Below are the code and all the weights of a small trained network. Each question names an input and a class and asks about switching units off, where a switched-off unit gives its printed mean instead of its output.

import numpy as np


def w(rows, s, z=0):
    codes = np.array(rows[::2]) - 128.0
    scale = np.full(codes.shape[1], s)
    scale[-1] = z or s
    return codes * scale


def f(y):
    return np.maximum(y, 0)


def log_softmax(a):
    a = a - a.max(-1, keepdims=True)
    return a - np.log(np.exp(a).sum(-1, keepdims=True))


def net(x, mask):
    res = np.array(x, float).reshape(1, 8) / 4 @ E
    y = f(res @ A[0][:, :-1].T + A[0][:, -1])
    res = res + np.where(mask, y, B[0][:, -1]) @ B[0][:, :-1]
    return log_softmax(res[-1] @ U[:, :-1].T + U[:, -1])


A, B = {}, {}
E = w([
[7,225,142,63,150,125,152,94],'x0',
[159,76,119,37,130,147,109,162],'x1',
[135,102,74,76,2,115,97,97],'x2',
[139,107,127,103,140,101,95,93],'x3',
[102,84,116,104,132,67,80,53],'x4',
[130,156,66,93,125,72,218,127],'x5',
[187,145,144,64,131,156,78,110],'x6',
[109,89,187,137,53,187,183,121],'x7',
],0.0073)
A[0] = w([
[156,154,137,128,139,114,73,51,172],'N0',
[197,168,153,161,185,116,14,106,215],'N1',
[143,90,47,181,183,1,114,100,182],'N2',
[205,37,166,105,124,153,51,151,205],'N3',
[198,65,145,186,57,155,164,126,146],'N4',
[129,95,53,187,177,7,97,90,201],'N5',
[123,90,102,13,70,92,108,27,168],'N6',
[31,155,246,170,140,102,177,63,155],'N7',
[150,165,142,50,235,135,180,164,6],'N8',
[211,80,128,181,43,175,158,144,156],'N9',
[122,107,122,64,94,122,136,87,89],'N10',
[85,205,159,96,175,142,154,142,32],'N11',
[168,131,181,129,175,136,62,126,203],'N12',
[185,30,199,112,124,151,52,135,147],'N13',
],0.0063,0.0012)
B[0] = w([
[99,151,116,111,107,127,103,68,182],'N0',
[37,145,144,121,131,164,50,2,214],'N1',
[188,159,63,81,68,16,172,144,215],'N2',
[63,118,184,164,189,179,96,67,244],'N3',
[178,87,172,182,218,108,186,157,214],'N4',
[186,159,76,85,71,34,163,138,215],'N5',
[100,192,86,78,78,77,77,11,255],'N6',
[90,60,226,200,242,201,105,86,239],'N7',
[200,95,136,153,163,63,194,171,188],'N8',
[169,88,175,170,217,93,188,155,221],'N9',
[122,159,112,107,104,93,110,65,181],'N10',
[148,91,171,169,179,140,148,145,192],'N11',
[70,126,160,141,158,160,89,58,191],'N12',
[50,116,181,158,180,182,81,56,233],'N13',
],0.0075,0.0063)
U = w([
[101,128,81,115,56,193,81,254,3],'0',
[78,106,187,172,172,196,99,101,127],'1',
[193,114,131,142,145,101,190,212,156],'2',
[128,172,58,34,51,92,107,105,144],'3',
],0.01,0.0051)

Each question gives the input, the list of numbers given to net, and the class t.
The units are the neurons (one row each of A and B). Each row of codes is followed by its name. A weight is (code - 128) times the scale printed after its matrix; where a second scale follows, it is the last column's (A, B and U).
mask holds one flag per neuron, in row order. A switched-off neuron (its flag False) gives its mean, the last column of its row in B, instead of its output. The means were averaged over made-up inputs and are rounded, as every weight is.
A unit's drop is (log p(t) with every unit on - log p(t) with that unit switched off) / (log p(t) with every unit on - log p(t) with every unit switched off).
The circuit of an input: a set's keep is (log p(t) with only the set's units on - log p(t) with every unit switched off) / (log p(t) with every unit on - log p(t) with every unit switched off). Starting from the 12 units with the biggest drops (on a tie, the unit counted first), units are removed one at a time, each time the one whose removal leaves the highest keep (on an exact tie, the one counted first), for as long as the keep stays at least 0.8.
circuit, biggest first: the units of the circuit, biggest drop first
top k neurons: the k neurons with the biggest drops, biggest first
drop when u is switched off: that unit's drop, to one decimal
input [5,4,8,-3,4,-5,1,8], class 3: circuit, biggest first	N6
input [6,3,6,-6,-2,-5,-4,-1], class 3: circuit, biggest first	N3, N13
input [-3,-8,-5,-2,6,8,-4,1], class 2: top 2 neurons	N6, N7
input [-7,-3,1,7,-3,-3,-7,3], class 2: circuit, biggest first	N7, N9
input [8,1,0,-3,5,1,6,-1], class 3: top 3 neurons	N6, N3, N13
input [1,-2,2,-6,-4,7,0,-4], class 2: circuit, biggest first	N6, N1
input [6,3,1,5,2,-2,0,2], class 3: top 3 neurons	N6, N3, N13
input [-1,-5,5,-7,0,6,8,7], class 2: top 2 neurons	N9, N4
input [4,8,-2,-8,-7,-2,7,-4], class 2: top 3 neurons	N8, N7, N13
input [-1,-3,-4,3,4,4,0,2], class 2: top 2 neurons	N6, N1
input [-8,-3,5,-4,6,-2,-4,0], class 2: drop when N7 is switched off	0.1
input [-2,2,1,5,-1,3,-7,8], class 2: drop when N10 is switched off	0.0
input [7,-1,6,7,7,-4,7,7], class 3: drop when N6 is switched off	1.4
input [5,4,-6,1,-8,5,-3,-2], class 2: circuit, biggest first	N8
